Below are the code and all the weights of a small trained network. Each question names an input and a class and asks about switching units off, where a switched-off unit gives its printed mean instead of its output.

import numpy as np


def w(rows, s, z=0):
    codes = np.array(rows[::2]) - 128.0
    scale = np.full(codes.shape[1], s)
    scale[-1] = z or s
    return codes * scale


def norm(h):
    return h / np.sqrt((h * h).mean(-1, keepdims=True) + 1e-5)


def f(y):
    return y / 2 * (1 + np.tanh(0.7978845608 * (y + 0.044715 * y**3)))


def log_softmax(a):
    a = a - a.max(-1, keepdims=True)
    return a - np.log(np.exp(a).sum(-1, keepdims=True))


def net(x, mask):
    res = np.array(x, float).reshape(1, 6) / 4 @ E
    u = 0
    for l in range(2):
        y = f(norm(res) @ A[l][:, :-1].T + A[l][:, -1])
        res = res + np.where(mask[u : u + 11], y, B[l][:, -1]) @ B[l][:, :-1]
        u += 11
    return log_softmax(norm(res)[-1] @ U[:, :-1].T + U[:, -1])


A, B = {}, {}
E = w([
[129,128,129],'x0',
[36,143,17],'x1',
[129,128,128],'x2',
[204,192,83],'x3',
[146,55,1],'x4',
[128,127,128],'x5',
],0.0087)
A[0] = w([
[233,121,174,102],'L0N1',
[149,91,59,19],'L0N2',
[91,246,117,71],'L0N3',
[139,63,149,115],'L0N4',
[128,122,80,16],'L0N5',
[229,93,72,8],'L0N6',
[15,130,203,119],'L0N7',
[138,104,149,74],'L0N8',
[38,164,67,254],'L0N9',
[139,33,159,211],'L0N10',
[219,254,69,247],'L0N11',
],0.019,0.0063)
B[0] = w([
[31,217,105,204],'L0N1',
[74,185,139,158],'L0N2',
[182,39,186,169],'L0N3',
[146,93,103,151],'L0N4',
[120,161,129,134],'L0N5',
[63,175,9,170],'L0N6',
[107,162,251,221],'L0N7',
[124,117,120,128],'L0N8',
[132,140,237,240],'L0N9',
[200,4,162,197],'L0N10',
[239,127,138,248],'L0N11',
],0.032,0.012)
A[1] = w([
[181,132,123,67],'L1N1',
[155,87,164,95],'L1N2',
[105,43,87,127],'L1N3',
[40,84,170,162],'L1N4',
[180,165,151,24],'L1N5',
[81,44,150,48],'L1N6',
[116,98,169,129],'L1N7',
[132,80,101,101],'L1N8',
[135,103,38,2],'L1N9',
[104,4,51,119],'L1N10',
[139,109,198,191],'L1N11',
],0.025,0.0027)
B[1] = w([
[64,138,133,148],'L1N1',
[121,129,70,187],'L1N2',
[188,98,175,146],'L1N3',
[83,78,53,201],'L1N4',
[94,201,194,180],'L1N5',
[93,187,141,168],'L1N6',
[125,115,80,188],'L1N7',
[180,111,144,133],'L1N8',
[173,177,3,149],'L1N9',
[217,90,211,158],'L1N10',
[125,109,43,250],'L1N11',
],0.035,0.015)
U = w([
[77,71,43,243],'0',
[253,61,171,228],'1',
[188,242,167,122],'2',
[188,193,4,2],'3',
[72,88,231,4],'4',
],0.021,0.0048)

Each question gives the input, the list of numbers given to net, and the class t.
The units are the neurons (one row each of A and B). Each row of codes is followed by its name. A weight is (code - 128) times the scale printed after its matrix; where a second scale follows, it is the last column's (A, B and U).
mask holds one flag per neuron, layer by layer. A switched-off neuron (its flag False) gives its mean, the last column of its row in B, instead of its output. The means were averaged over made-up inputs and are rounded, as every weight is.
A unit's drop is (log p(t) with every unit on - log p(t) with that unit switched off) / (log p(t) with every unit on - log p(t) with every unit switched off).
The circuit of an input: a set's keep is (log p(t) with only the set's units on - log p(t) with every unit switched off) / (log p(t) with every unit on - log p(t) with every unit switched off). Starting from the 12 units with the biggest drops (on a tie, the unit counted first), units are removed one at a time, each time the one whose removal leaves the highest keep (on an exact tie, the one counted first), for as long as the keep stays at least 0.8.
circuit, biggest first: the units of the circuit, biggest drop first
unit that matters most: the unit with the biggest drop
k most important neurons: the k neurons with the biggest drops, biggest first
top k neurons in layer l: the k neurons of layer l with the biggest drops, biggest first
drop when u is switched off: that unit's drop, to one decimal
input [0,-3,-1,3,3,0], class 3: circuit, biggest first -> L0N6; L0N11
input [4,-3,-7,-1,-4,7], class 0: circuit, biggest first -> L0N11
input [5,0,7,-2,-1,5], class 0: top 2 neurons in layer 0 -> L0N11; L0N9
input [7,3,-4,-2,-4,3], class 4: top 2 neurons in layer 0 -> L0N7; L0N11
input [-3,1,2,2,8,7], class 2: top 2 neurons in layer 0 -> L0N9; L0N2
input [5,1,7,7,8,-7], class 2: 3 most important neurons -> L0N11; L1N11; L1N4
input [1,1,-5,-2,1,7], class 0: 2 most important neurons -> L0N11; L1N11
input [-5,1,-4,1,-5,2], class 1: 2 most important neurons -> L0N3; L0N1
input [6,0,2,-5,-3,5], class 0: 4 most important neurons -> L0N11; L1N11; L0N9; L1N4
input [-5,-3,-5,-8,-3,-6], class 0: 2 most important neurons -> L0N11; L0N7
input [-7,-2,0,1,1,2], class 3: top 2 neurons in layer 0 -> L0N6; L0N1
input [6,-7,-6,2,1,1], class 3: 4 most important neurons -> L0N9; L0N7; L0N1; L0N6
input [6,-5,3,2,1,8], class 3: 4 most important neurons -> L0N9; L0N7; L0N1; L0N6
input [-7,5,-7,-4,0,4], class 4: unit that matters most -> L0N9
input [4,-5,-5,-8,0,-5], class 0: 2 most important neurons -> L0N7; L0N11
input [6,8,-7,-7,0,-7], class 4: top 2 neurons in layer 0 -> L0N9; L0N7
input [5,1,0,6,-3,-5], class 1: 2 most important neurons -> L0N11; L0N3
input [7,2,4,-5,0,6], class 4: top 2 neurons in layer 0 -> L0N7; L0N9
input [-7,-1,6,-7,7,-5], class 1: 3 most important neurons -> L0N10; L0N7; L1N10
input [0,2,8,3,-5,6], class 1: unit that matters most -> L0N3
input [-6,7,5,-7,-1,-3], class 4: 2 most important neurons -> L0N9; L0N7
input [-4,2,-2,8,-6,-1], class 1: 2 most important neurons -> L0N3; L0N11
input [5,0,-5,-5,7,-2], class 1: top 3 neurons in layer 0 -> L0N10; L0N7; L0N1
input [-7,2,-8,8,7,8], class 2: 2 most important neurons -> L0N11; L1N11
input [4,6,7,1,-6,1], class 1: drop when L0N1 is switched off -> 0.1
